In the rows, zero is written as 128.
Each row has a class, written after it.
[138 124  93 115 131 125 141 166 133 119  98  94 102 141 131  98 185 115
  99 139  94 144 135 112  83 155 136  89 105  85 140 105 112 116 147 149
 124 103 113 147 154]
z_659
[135 137  94 107 122 114 122 147 149 119 115 128 154 143 119 147 189 125
 116 131 128 147 114 127 116 113 141 133 128 123 133 103 119 140 122 123
 153 104 111 136 141]
z_358
[107  80 183 156 125 158 121 120 109 131 131 127 114 126 153 140 124 134
 116 119 148 127 120 114 164 110 137 140 122 142 113 141  92 125 181 119
 115 146 117 123 129]
z_329
[137 115 120 166 116 120 147 129 144 140 135 129  97 102 121 108  98 121
 136 126 121 119 137 109 127 119 118 130 113 130 145 122 149 132 131 127
 114 138 120 153 105]
z_17
[110 150 114 108 119 122 109 143 136 119 123 126 139 130 143 119 156 135
 118 128 126 134 120 122 110 147 145  96 134 115 119 115 116 141 138 137
 144 120 116 132 148]
z_115
[141 123 125 159 121 132 132 129 167 111 128 144 151 154 139 148 177 126
 130 131 137 127  82 120 113  99 127 132 146 136 150 100 137 143 107 100
 166 150 120 134 123]
z_17
[128 134 121 146 123 118 129 131 146 121 112 113 108 137 131 154 120 137
 130 120 131 116 115 114 128 109 132 121 118 130 131 130 119 125 142 118
 132 133 130 137 126]
z_541
[146 133 113 138 129 126 152 139 160 129 141 119 123 135 102 126 150 112
 125 137 144 154 130 120 132 114 121 142 108 147 130 106 122 113 125 119
 112  99 120 143 138]
z_336
[166  99 135 155 129 132 136 104 135 149 149 143 138 100 119 131  92 112
 137 131 164 120 137 128 147 106 109 152 124 162 139 127 144 126 102 130
 110 140 124 121 123]
z_753
[ 88 122 114 136 121 112 134 105 125 142 169 162 140 121 101 126  99 107
 137 127 134 128 153 130 172 109 129 157 150 167 135 115 135 132 125 131
 118 143 120 138  74]
z_17
[129 126 148 146 133 134 138  97 110 156 138 143 124 111 127 121  51 113
 136 125 146  92 137 142 159 132 109 147 144 140 155 142 154 118 105 136
 112 159 136 114 115]
z_32
[156 129  88  89 133 118 135 131 140 128 147 106 155 135 116  90 171  86
 100 146 153 167 171 125 117 142 134 129 117 135 106 102 110 105 124 148
 107  81 124 141 152]
z_753
[175 128 116 141 132 116 133 133 135 145 133 126 122 108 114 142 133 123
 138 144 129 140 133 111 116 122 124 130 111 134 129 134 142 150 121 133
 124 129 111 144 131]
z_839
[ 79 146 114  97 122 121 126 131 124 104 120 138 162 161 134 146 141 115
 109 107 138 125 124 151 136 122 137 144 174 136 143 112 108 128 122 143
 153 130 134 112 131]
z_32
[131 126 123 132 140 121 138 145 131 132 129 130 118 125 124 122 154 121
 131 136 112 135 123 129 113 138 126 126 127 116 142 109 125 132 124 126
 134 120 113 134 136]
z_984
[ 83 131 110  97 123 113 142 122 137 130 151 141 162 151 102 126 117 101
 113 121 151 144 164 142 154 111 141 149 161 160 118 120 108 111 129 162
 125 114 130 119 115]
z_329
[153  76 160 178 117 155 136 134 117 142 110 112  67  86 160 118  85 145
 130 122 128 110 125  99 125 134 117 116  86 112 144 156 145 132 160 130
 104 147 115 139 128]
z_753
[127 113 146 121 131 123  79 138  93 123 119 122 127 110 161 122 157 136
 119 136 133 124 128 134 127 155 138 101 120 129 100 128  83 126 160 111
 134 137 117 116 149]
z_984
[182 112 139 153 128 126 134 129 135 137 116 111 109  88 120  99 123 110
 128 130 129 105 142 122 111 140 100 125 106 120 126 131 134 112 134 144
 103 137 131 137 139]
z_763
[139 164 124 134 149 115 118 103 126 161 151 156 128 107 110 136  66 147
 168 151 157 121 120 149 170 132 132 142 134 153 129 146 165 140  73 120
 135 135 140 102 119]
z_984
[131 151 113 104 126 116 116 122 138 134 154 154 179 143 117 123 145 113
 133 136 131 133 131 140 117 143 126 118 163 139 130 107 135 139  96 142
 148 137 116 122 131]
z_115
[217  76 178 154 140 150  99 141 103 151 116 107 127  64 153  81 140 118
 124 136 144 142 144 127 114 150 115 126  82 134 102 123  93 130 134 110
 104 120 114 135 186]
z_984
[131 101 158 125 129 139 122 116 124 118 127 138 147 124 135 137 127  97
 122 125 148 105 139 142 134 118 118 147 149 150 133 145 112 120 132 158
 133 150 139 111 129]
z_839
[157 124 115 139 124 123 141 129 125 158 126 122 110 113 120  98 124 112
 132 132 109 115 143 117 106 160 106 109 120 121 154 125 144 117 125 142
 114 147 125 138 122]
z_129
[124 152  93  88 126 115 104 138 146  90 119 131 193 164 135 140 252 110
 101 130 151 149 108 138 104 132 148 124 163 126 112  90  89 126 128 116
 167 116 121 118 156]
z_763
[116 130 131 114 132 138 127 117 117 142 135 141 110 124 109 113  78 133
 130 133 135 123 151 141 164 136 129 136 131 146 132 143 133 123 122 163
 113 136 143 111 116]
z_659
[143 102 158 179 135 147 166 121 133 150 125 116  47 102 138 117  77 128
 137 144 120 103 127  97 133 129 111 131  95  98 159 163 169 128 152 132
  97 149 124 144 108]
z_839
[138 102 141 129 136 124 134 140 141 118 133 128 131 116 117 114 153  97
 112 130 138 130 138 139 123 115 114 142 131 147 127  99  95 108 132 137
 119 117 127 126 146]
z_984
[142  80 157 122 127 150 104 139 107 131 130 123 129 106 119 120 153 126
 105 127 140 156 143 121 155 117 135 142 102 164 103 120  73 132 167 135
 104 119 115 134 148]
z_659
[147 140  98 101 120  94 103 144 114 126 119  97 140 122 138 112 159 109
  97 136 135 139 149 120 104 155 130  93 114 125 101 109  88 113 152 123
 118 110 117 145 155]
z_32
[ 88 163  87  98 131  91 109 131 124 119 135 135 127 144 133 137 156 127
 123 148 128 123 126 137 127 145 145  96 146 123 118 112 110 115 133 119
 145 128 122 115 118]
z_984
[107  99 154 153 128 162 151 143 155  98  89 128 119 136 153 171 158 131
 123 110 124 108  70 125 109  88 134 152 148 112 176 142 136 151 134 144
 165 151 129 119 128]
z_839
[140 124 159 130 132 149  76 118  76 139 107 122 129  86 167 113 130 145
 133 124 140 122 134 129 158 159 148 126 110 119  89 163 108 140 159 116
 122 143 127 116 139]
z_763
[128 130  83 150 110  99 154 132 172 113 124 139 150 170 111 154 159 104
 114 119 133 117 116 120  95  97 113 123 166 135 165  73 125 118 116 120
 153 148 109 134 124]
z_541
[162 116 109 176 128 111 168 104 133 179 161 136  67  86  95 123  33 127
 156 144 126 119 159 100 142 118  98 128  96 138 154 139 193 124 114 138
  78 145 114 149  83]
z_753
[109 126 127 128 123 118  85 105  89 143 140 136 144 111 140 145 108 138
 126 120 160 130 147 124 178 130 151 142 126 159  97 131  87 135 158 106
 120 139 115 123 124]
z_541
[ 97 175  82  90 130 115 115 131 142 112 119 133 151 159 137 158 146 149
 136 125 144 139 112 141 132 135 163 123 147 122 131 140 141 150 103 149
 169 110 137 112 131]
z_753
[150 174  44 139 118  84 144 145 189 121 109 114 147 168 120 164 200 125
 127 138 132 132  91 104  71 112 137  87 136 102 156  79 136 132 105  94
 165 126 108 151 146]
z_541
[133 133 145  95 129 132  67 115  85 124 133 144 183 107 135 144 168 138
 132 116 154 146 136 147 161 145 149 152 141 161  83 136  89 155 140 130
 142 133 123 110 143]
z_763
[146  96 136 144 115 134 122 124 120 141 120 135 125 108 134 108 112 118
 118 125 137 114 146 127 134 128 113 135 122 131 137 122 126 118 136 130
 117 143 115 124 132]
z_358
[163  95 172 135 130 165  89 136 111 127 111 117 118 117 150 130 155 158
 118 138 149 146 104 118 149 125 143 119  93 146 101 139  89 142 156 108
 126 132 125 121 162]
z_659
[132 154 101 100 121 104 118 137 152 102 115 126 178 166 129 160 173 115
 113 123 146 128 101 145 104 113 127 120 161 143 134 102 108 125 101 124
 166 129 134 117 145]
z_32
[128 131 110 145 106 101  89 115  96 144 146 146 127 112 151 137 115 137
 137 138 135 102 137 126 127 164 116  89 130 147 120 127 120 116 144  98
 127 176  99 116 109]
z_336
[ 81 119 138 138 131 134 169 104 150 141 172 151 100 127  91 111  78 101
 122 137 141 120 148 121 170 100 116 150 141 150 146 114 144 103 132 142
  90 128 132 133  88]
z_115
[141 145 105 139 130 115 145 123 137 151 144 128 115 115 115  96 101 114
 148 138 107 127 147 120 121 149 123 126 122 115 143 131 168 134 108 144
 121 128 125 152 103]
z_17
[124 139 121 158 134 120 151 137 148 138 123 136  84 116 123 134  99 146
 148 135 119 117 107 125 123 122 122 122 124 116 160 127 163 135 112 122
 134 139 124 127 117]
z_984
[135 121 149 145 122 140 111 130 118 126 112 121 125 122 140 142 101 150
 135 105 139 127 124 126 148 120 137 147 121 142 122 141 112 147 143 126
 134 133 131 127 141]
z_541
[130  94 166 136 126 150 129 137 119 131 119 122 143 135 146 127 142 118
 123 112 123 129 128 127 124 130 132 129 134 126 129 137 108 132 149 149
 133 137 115 129 143]
z_329
[114 138 103 137 123 117 116 100 114 138 135 146 151 150 147 122 116 113
 126 124 136  96 138 136 127 155 123 124 170 118 149 117 133 117 117 127
 142 169 117 112 122]
z_541
[ 62 141 123  93 120 129 107 135 144  87 104 149 177 166 125 197 190 140
 126  94 152 131  85 152 156  80 156 156 170 180 135 114  79 141 127 131
 185 133 156  99 121]
z_129
[144  97 159 141 126 150 122 122 104 135 116 128 124 106 157 107 109 111
 124 125 132 103 148 130 121 154 117 129 134 116 140 155 131 133 142 160
 123 158 124 119 140]
z_839
[129 150  97 131 139  98 128 123 139 146 148 144 129 117 112 135 132 124
 138 151 143 134 125 132 138 122 131 126 132 140 132 104 134 127 105 106
 131 127 116 124 121]
z_984
[ 77 136 113 141 124 107 161 117 171 127 156 147 100 135  98 140 101 108
 124 134 128 106 123 120 142  92 115 125 145 141 152 109 140 106 133 138
 113 137 130 135  86]
z_115
[166  92 167 134 121 138  96 135  92 127 106 101 131  99 159 110 126 118
 106 114 139 119 139 126 119 149 114 119 107 136 106 131  84 120 159 130
 113 136 124 133 165]
z_32
[ 90 121 132 151 123 133 128 125 124 132 131 135 109 114 135 146 119 133
 132 120 142 120 117 123 158 119 134 141 116 139 136 132 116 123 150 111
 121 132 114 128 114]
z_336
[169 105 118 145 123 133 125 156 142 120 105 103 123 125 152 146 191 136
 120 126 122 148 102 100  86 127 133 105  97 107 134 117 120 147 143 120
 141 120 102 149 156]
z_753
[ 96 117 136 121 122 133 105 112 113 129 137 166 154 135 122 164 128 138
 132 120 145 124 119 140 177 104 140 163 149 157 130 130 118 143 129 121
 145 143 119 107 108]
z_358
[155 123 135 121 137 141 144 134 136 137 119 104 115 122 119  91 148 106
 115 129 133 144 142 122 125 144 119 134 108 129 131 120 111 110 134 144
 108 103 149 138 149]
z_129
[114 128 136 121 116 142 109 140 126 110 116 136 160 138 143 140 153 130
 129 109 141 131 117 147 128 133 134 138 144 146 132 128 107 134 128 136
 154 132 123 112 146]
z_336
[110 179  83 108 146 103 144 154 163 116 120 124 121 157 119 149 184 137
 137 140 107 148  95 132 101 131 150 118 134  97 149 107 142 145 103 128
 166  99 121 134 138]
z_984
[137 172 101  99 138 120 132 148 150 114 106 127 159 163 142 148 182 125
 132 140 109 127 105 137  85 148 144 114 152  90 150 133 150 159 100 155
 178 127 126 129 146]
z_839
[145 139 103 125 127 110 111 120 133 138 138 129 159 123 115 140 130 119
 125 126 159 143 143 125 149 111 141 146 127 163 108 111 103 130 123 115
 126 119 120 133 139]
z_541
[150 128 120 172 117 110 129 116  99 173 131 112  57  92 134 107  35 148
 145 134 112 105 163  96 134 161 115 102  92 108 132 151 158 126 160 119
  89 157 110 149 102]
z_541
[162 119 125 141 119 110 132 134 125 139 118 104 109 112 134 108 103 108
 113 132 128 110 141 119 103 144 101 106 116 119 136 121 127 107 137 128
 109 139 124 141 136]
z_32
[ 93 131 122 127 123 131 167 126 147 134 142 134 108 129 115  81  88  94
 119 126 114 102 154 130 118 144 111 119 152 108 164 118 157 103 122 175
 110 133 129 132 112]
z_115
[104 119 131 115 136 145 142 144 145 111 116 133 125 154 117 136 161 120
 113 125 115 130 112 137 134 116 135 138 140 124 153 120 114 130 129 158
 138 123 132 124 134]
z_659
[126 146 103 156 137 113 170 116 169 139 153 161 108 158 104 128 112 114
 143 159 128 102 106 135 120 117 103 123 166 123 182 105 185 107  79 113
 138 159 125 113  98]
z_984
[190 121 130 120 134 139 121 125 125 148 114 116 153 111 140  72 129 101
 122 141 133 110 150 142 105 166 111 127 121 101 138 129 144 113  99 146
 125 122 128 123 165]
z_358
[129  80 143 132 122 141 131 129 120 127 122 121 108 127 134  84 133  91
  95 136 120  98 156 132 116 146 104 106 131 122 145 119 104  86 158 159
 101 153 126 124 132]
z_659
[123 156  84 135 117 106 142 121 148 144 125 146 126 145 119 126 117 126
 137 132 121  97 119 132 106 146 109 102 160 124 175 120 164 118  97 138
 147 168 136 115 104]
z_129
[144  97 166 156 125 139 122  98  90 169 164 145 108  67 112  99  41 121
 152 126 135 123 174 123 186 128 118 160 108 170 116 147 142 139 135 136
  83 147 127 142  90]
z_17
[157 133  90 129 119 113 115 157 156 109  93  97 120 139 163 146 195 139
 116 136 126 129  97 104  72 136 139  74 107  94 133 120 123 131 138 119
 153 124 115 140 155]
z_753
[113 118 134 149 127 135 171 144 150 136 113 105  86 129 131 108  99 119
 123 120 111 118 136 115 116 127 127 121 118  97 151 143 145 116 147 162
 114 120 126 144 129]
z_329
[133  86 169 139 127 141 115 117 105 129 129 120 112  74 119 108 112 110
 119 112 149 117 160 130 168 120 115 161 107 157 100 138  90 111 171 146
  87 129 137 128 125]
z_763
[118 100 171 131 121 141  89 117  87 140 123 124 138 118 167 124  99 134
 126 123 142 105 142 133 151 152 136 111 129 135 100 165 100 123 163 141
 125 160 124 109 133]
z_329
[102 128 101 104 119 107 103 133 118 120 147 133 162 124 124 125 178 110
 114 124 134 161 147 122 145 125 153 139 130 153  97 100  86 142 151 122
 132 107 111 150 118]
z_17
[167 175  77 116 130  90 139 135 152 164 157 117 118 112  92 103 114 124
 146 160 115 151 149 104 102 153 123  89 101 117 117 115 164 132 105 135
 110 105 111 160 124]
z_115
[179  98 162 138 129 138  98 104  74 169 149 129 127  76 139  91  78 121
 128 155 156 124 174 117 154 166 122 126 104 151  97 161 128 132 147 130
  91 146 112 129 137]
z_839
[135 152 109 125 137 110 173 127 177 135 132 120 130 157 105 118 103  97
 134 135 122 109 136 142 104 122 112 121 151 116 157 132 163 103  92 175
 130 126 147 127 123]
z_329
[135 153  98 130 126 105 123 125 132 135 123 125 142 136 136 146 132 129
 126 134 142 119 108 125 117 130 128 113 135 121 140 115 134 130 111 104
 142 139 119 128 133]
z_32
[205  87 171 165 128 163 130 130 142 147 118 124 109  82 112 126  93 150
 141 121 161 138 125 124 159  88 116 174  77 159 126 140 133 148 114 115
 108 111 132 127 156]
z_358
[ 87 156  81 121 131  95 170 125 184 110 133 140 117 165 100 169 142 100
 124 139 131 111 116 130 119  90 123 136 161 126 167 117 150 118 111 154
 145 133 139 127  93]
z_839
[125 126 102  90 115 110  89 139 113 101 123 133 194 125 132 130 222 105
  97 113 151 153 148 137 118 134 142 134 151 148  90  87  62 128 152 130
 143 121 110 120 153]
z_763
[110  93 140 143 113 132 126 135 114 120 125 120 116 119 146 107 143  97
 107 118 123 106 149 127 118 146 109 116 125 128 135 117  93  93 174 136
 106 142 111 132 130]
z_336
[193 191  79  89 133  97 122 146 143 140 122 111 165 127 104 125 127 129
 135 136 139 160 142 137 108 145 134 122 119 139 111 115 141 148  71 144
 139  90 135 136 171]
z_32
[121  93 164 116 125 157 118 150 121 114 116 111 141 115 149  97 178 105
 102 111 117 140 134 118 108 143 134 122 120 115 117 114  84 128 166 154
 124 111 113 145 163]
z_115
[115 162  91 101 130 105 125 111 141 123 152 157 198 172  97 164 143 115
 132 120 145 145 133 150 141 107 137 155 182 169 134  99 122 138  88 135
 155 130 128 118 120]
z_541
[121 155  73 103 107  88  85 135 132 114 140 144 186 141 131 148 187 131
 125 131 149 155 129 124 125 124 156 116 145 158  95  93  97 150 123 101
 165 128 110 132 124]
z_17
